The rows lie along a hidden order. The number after each row says roughly how far along it the row is, from 0 to 20. A new part has a new order.
[-0.86 -2.50 -3.97 -4.36 -4.62 -1.48  1.46 -2.16 -0.50 -1.99  2.82  1.98
 -5.47  0.42 -1.55  6.77  6.63 -5.15  3.73  6.85 -0.10  1.61  0.54 -2.12
 -0.92  2.85  1.32 -1.94  1.40 -3.82  3.89  0.99 -6.31  2.50 -2.03 -1.01
 -3.64  2.09 -0.59 -4.19  0.72 -1.77 -2.24 -4.07  3.09] | 1
[-0.59 -0.84 -2.64 -1.07  0.55 -1.65 -1.79 -0.57  1.08 -0.40 -2.06 -0.58
 -1.64 -0.52  1.30 -0.42 -1.58 -0.13  0.23  2.70  1.46  0.91 -0.54  1.09
  4.64  1.61  0.70  0.16 -1.21 -1.64 -0.26  0.65 -0.98  0.30 -1.74 -0.15
 -2.01  1.00 -0.64 -0.60 -0.91  2.58 -1.25 -2.29  1.14] | 8
[-0.25  0.82 -0.10  0.21  0.43 -0.08 -3.77  0.52  1.17  0.11 -3.82 -2.50
  1.31  1.29  0.63 -3.27 -5.26  0.79 -0.32 -1.74  1.27  1.30 -1.59  2.80
  6.29  0.84  0.90 -0.55 -1.58  1.13 -1.27  7.73 -1.00 -1.35  0.23 -1.16
 -1.79  0.18 -1.30  0.82 -1.42  2.94  0.34 -0.11 -0.45] | 8
[ 1.77  1.69  0.61  2.44 -0.01  0.75 -0.69  1.50  1.39  0.31 -2.83 -2.50
  1.13  0.89  1.41 -3.48 -2.22 -1.27 -0.70 -3.80 -0.71 -1.63  0.04  3.96
  3.55  0.29 -0.57 -0.25 -0.73  1.35 -2.17  3.19  3.01  1.25  2.60  0.64
  0.15  0.51 -2.85  2.96  1.73  2.06  0.00  1.13 -1.56] | 12
[-1.11  0.18 -0.69 -0.65 -1.62 -1.96 -0.62 -0.90  1.40  0.03 -1.99 -1.37
  0.80  0.02  0.19 -0.76 -2.05 -0.42  0.89  3.55  1.77  1.55 -1.25  1.12
  7.31  1.68  3.61  0.89 -2.12  0.04  2.18  4.39 -4.82 -0.02 -2.42 -0.74
 -1.65  1.00 -1.45 -1.44  0.39  4.03 -0.32 -3.29  1.60] | 3
[ 1.28  1.12  0.11  2.87  0.92  0.39 -0.90  0.92  0.06 -0.10 -0.72  0.14
 -1.28 -0.13  2.21 -1.90  2.55  0.39 -2.85 -4.21 -1.14 -2.00  1.10 -0.64
 -5.50 -1.14 -1.45 -0.18 -0.35 -0.31 -2.79 -4.20  5.67  0.14  3.18  1.35
  1.86 -0.07  1.83  2.81  1.25 -2.29 -0.15  1.89 -1.39] | 16
[ 1.11  1.08  0.79  2.67  0.47  0.57 -0.18  0.34 -0.35 -0.37  0.41  1.09
 -0.75 -0.95  1.74 -1.88  4.98  0.39 -3.37 -4.24 -0.97 -2.40  1.74 -1.77
 -7.30 -1.22 -1.23  0.35  0.22 -0.47 -3.00 -7.37  6.35  0.89  2.98  2.14
  2.00 -0.06  3.09  2.53  1.54 -3.63  0.00  2.23 -1.11] | 17
[-0.77 -1.03 -2.76 -1.37  0.01 -1.97 -1.82 -0.69  1.13 -0.33 -2.18 -0.95
 -1.77 -0.20  1.25 -0.02 -2.71 -0.46  0.78  3.93  1.62  1.73 -1.10  1.06
  6.05  1.56  1.41  0.06 -1.55 -1.35  0.86  2.56 -2.91 -0.25 -2.39 -0.60
 -2.33  1.09 -1.08 -0.98 -1.16  3.12 -1.26 -2.89  1.49] | 6
[-1.10 -2.48 -3.12 -3.35 -1.43 -1.73  0.99 -2.24 -1.28 -1.48  3.45  3.61
 -5.02 -1.66  0.14  5.29  5.90 -1.52  0.61  5.62  0.24  1.19  1.09 -5.07
 -6.45  0.60  0.25 -0.48  1.10 -4.29  2.32 -6.58 -2.11  0.50 -2.12  0.18
 -1.11  0.78  3.51 -2.75 -0.73 -3.82 -1.57 -1.99  2.42] | 8
[-1.00 -1.39 -1.87 -3.07 -2.65 -1.37  0.48 -1.79 -0.04 -1.13  1.18  0.74
 -1.80 -0.82 -0.73  2.81  2.23 -2.50  1.72  5.08  0.87  1.46  0.05 -1.06
  1.79  2.09  1.95 -0.17  0.42 -2.07  2.55 -0.20 -4.42  1.71 -2.32 -0.17
 -2.98  1.41 -0.13 -2.59  0.18  0.09 -1.20 -2.90  2.68] | 5
[ 1.93  1.81  1.78  2.99  0.47  1.30 -1.06  1.59  1.27  0.49 -2.97 -2.60
  2.26  0.69  1.28 -4.78 -2.87 -0.37 -1.48 -5.54 -0.73 -1.91  0.03  4.07
  3.47 -0.12 -0.55  0.15 -0.81  2.54 -2.90  1.38  3.87  1.10  3.12  1.06
  0.36  0.17 -2.26  3.52  1.73  2.11  0.61  1.83 -1.93] | 13
[-0.63 -0.98 -2.63 -0.94  0.29 -1.54 -1.51 -0.87  0.98 -0.53 -1.78 -0.31
 -1.96 -0.69  1.21  0.10 -1.13  0.04  0.25  3.39  1.48  1.09 -0.46  0.77
  4.11  1.62  0.89  0.22 -1.07 -2.03  0.32  0.18 -1.75  0.41 -2.04 -0.14
 -2.16  1.10 -0.45 -0.71 -0.93  2.18 -1.32 -2.62  1.45] | 8
[-1.32 -0.01  2.34 -1.25 -3.18 -0.64  2.02 -2.27 -0.23 -0.91  2.74  2.17
  3.09 -2.51 -1.24 -0.21  6.19 -0.11 -1.18  1.98  1.24 -0.07  1.33 -3.30
 -2.90  0.99  4.34  2.26  0.66 -0.41  2.21 -6.89 -2.40  2.94 -0.91  2.32
 -0.90  1.01  3.16 -2.05  2.37 -1.24  0.47 -1.63  2.36] | 8
[ 2.05 -1.56 -3.57 -0.29  3.06  0.60 -2.20  0.39 -1.46 -1.34  0.16  2.46
 -7.42 -1.69  2.98  1.55  3.48 -1.03 -2.16 -1.73 -1.66 -1.23  2.01 -1.60
 -9.99 -1.04 -5.65 -2.09  1.78 -4.22 -4.15 -9.99  8.24 -0.08  2.54  1.30
  0.22 -0.07  3.13  2.71 -1.98 -5.94 -2.02  2.78 -0.62] | 20
[-0.85 -0.77 -0.92 -2.10 -2.61 -1.54  0.13 -1.72  0.54 -0.90  0.32  0.21
 -0.48 -0.85 -0.33  1.43  1.14 -2.00  1.14  4.13  1.25  1.44 -0.06 -0.51
  3.07  1.99  2.87  0.36 -0.22 -1.19  2.31  0.20 -4.48  1.69 -1.92  0.12
 -2.69  1.46 -0.21 -1.90  0.67  1.40 -0.89 -3.08  2.36] | 5
[-0.59 -1.57 -2.15 -1.46 -0.19 -1.26  1.19 -1.28 -0.34 -0.67  1.74  2.02
 -2.61 -1.62  0.38  2.61  3.63 -0.71  0.37  3.73  0.40  0.12  0.84 -2.25
 -2.47  0.57  0.22  0.47  0.46 -2.56  1.31 -5.58 -0.72  0.99 -1.63  0.73
 -0.58  0.62  1.40 -1.76 -0.02 -0.99 -1.03 -1.63  1.68] | 9
[-0.75 -1.73 -2.54 -3.39 -2.42 -1.39  0.37 -1.81  0.04 -1.17  1.18  0.88
 -2.68 -0.62 -0.63  3.67  1.84 -2.85  2.37  5.32  0.79  1.66 -0.05 -0.77
  2.09  2.24  1.53 -0.57  0.50 -2.39  2.51  0.41 -4.76  1.49 -2.68 -0.60
 -3.25  1.48 -0.61 -2.90 -0.16  0.52 -1.47 -3.18  2.58] | 4
[-0.90 -1.27 -3.71 -2.33 -1.82 -2.17 -0.42 -0.80  0.97 -0.54 -1.19 -0.89
 -3.66  1.02  0.07  3.36 -1.39 -2.62  3.08  5.65  0.91  2.03 -1.25  1.00
  6.97  2.25  1.51 -1.07 -1.11 -1.85  2.64  6.21 -5.81  0.09 -3.09 -1.99
 -2.68  1.44 -3.80 -2.40 -0.45  2.92 -1.68 -4.05  1.88] | 0
[-1.03 -0.55 -2.91 -1.27 -1.46 -2.35 -0.46 -0.50  1.42  0.14 -2.03 -1.59
 -1.86  1.22  0.13  1.88 -2.99 -1.59  2.52  4.60  1.29  1.95 -1.72  1.24
  8.29  1.90  2.34 -0.39 -2.01 -0.84  2.70  9.08 -5.88 -0.78 -3.03 -2.08
 -1.99  1.14 -2.89 -2.01 -0.26  4.25 -1.09 -4.08  1.33] | 0
[-0.87 -2.88 -4.51 -4.07 -1.24 -1.81  0.07 -1.91 -0.83 -1.48  2.12  2.25
 -6.13 -0.65 -0.04  6.09  3.23 -2.68  2.38  6.18  0.41  2.04  0.17 -2.71
 -1.84  1.49 -0.20 -1.49  0.80 -4.41  2.50 -1.63 -3.67  0.21 -2.90 -1.26
 -2.69  1.07  0.94 -2.85 -1.63 -2.08 -2.27 -2.87  2.56] | 6
[ 1.99  1.67  0.17  2.28  0.77  0.86 -1.34  1.76  1.17  0.28 -3.08 -2.30
  0.04  0.90  1.73 -3.40 -2.66 -0.88 -0.97 -4.37 -0.89 -1.85  0.00  3.74
  2.53  0.06 -1.50 -0.55 -0.79  1.44 -3.01  1.68  3.79  0.70  2.85  0.54
  0.30  0.15 -2.44  3.23  1.16  1.49 -0.06  1.58 -1.65] | 13
[ 1.84  1.26 -0.82  1.97  1.09  0.54 -1.68  1.91  1.36  0.45 -3.63 -3.00
 -0.75  1.54  1.78 -2.63 -4.66 -1.27  0.16 -3.12 -0.73 -0.94 -0.64  4.62
  5.12  0.31 -1.70 -1.02 -0.93  1.06 -2.63  4.49  2.58  0.20  2.06 -0.43
 -0.35  0.28 -3.84  2.92  0.33  2.88 -0.40  0.91 -1.52] | 11
[ 0.24 -1.71 -2.71 -0.65  0.71 -1.24  2.90 -0.66 -0.58 -0.34  2.69  2.53
 -4.30 -1.77  0.81  4.15  4.71 -1.06  0.65  4.27 -0.66 -1.07  1.41 -2.16
 -4.21 -0.06 -1.54  0.42  0.74 -3.20  0.99 -8.72  0.97  1.16 -1.62  0.91
  0.97  0.43  0.92 -1.15  0.49 -1.57 -1.65 -1.51  0.95] | 11
[-0.82 -1.07 -3.54 -1.82 -1.31 -2.39 -0.70 -0.60  1.25 -0.25 -1.70 -1.32
 -3.21  1.09  0.33  2.64 -2.51 -2.25  3.25  5.31  1.13  2.03 -1.54  1.33
  7.36  2.15  1.67 -0.82 -1.71 -1.57  2.59  6.99 -5.73 -0.30 -3.02 -2.10
 -2.48  1.36 -2.96 -1.94 -0.55  3.55 -1.95 -4.09  1.69] | 0
[-0.90 -0.56 -2.36 -1.16 -0.33 -2.24 -1.29 -0.49  1.43  0.13 -2.52 -1.66
 -1.41  0.40  0.86  0.28 -4.50 -0.40  1.40  4.27  1.66  2.02 -1.65  1.22
  8.01  1.47  2.01  0.12 -2.03 -0.80  1.69  5.87 -4.37 -0.95 -2.96 -1.50
 -1.97  0.91 -2.00 -1.20 -0.90  4.19 -0.97 -3.25  1.45] | 3
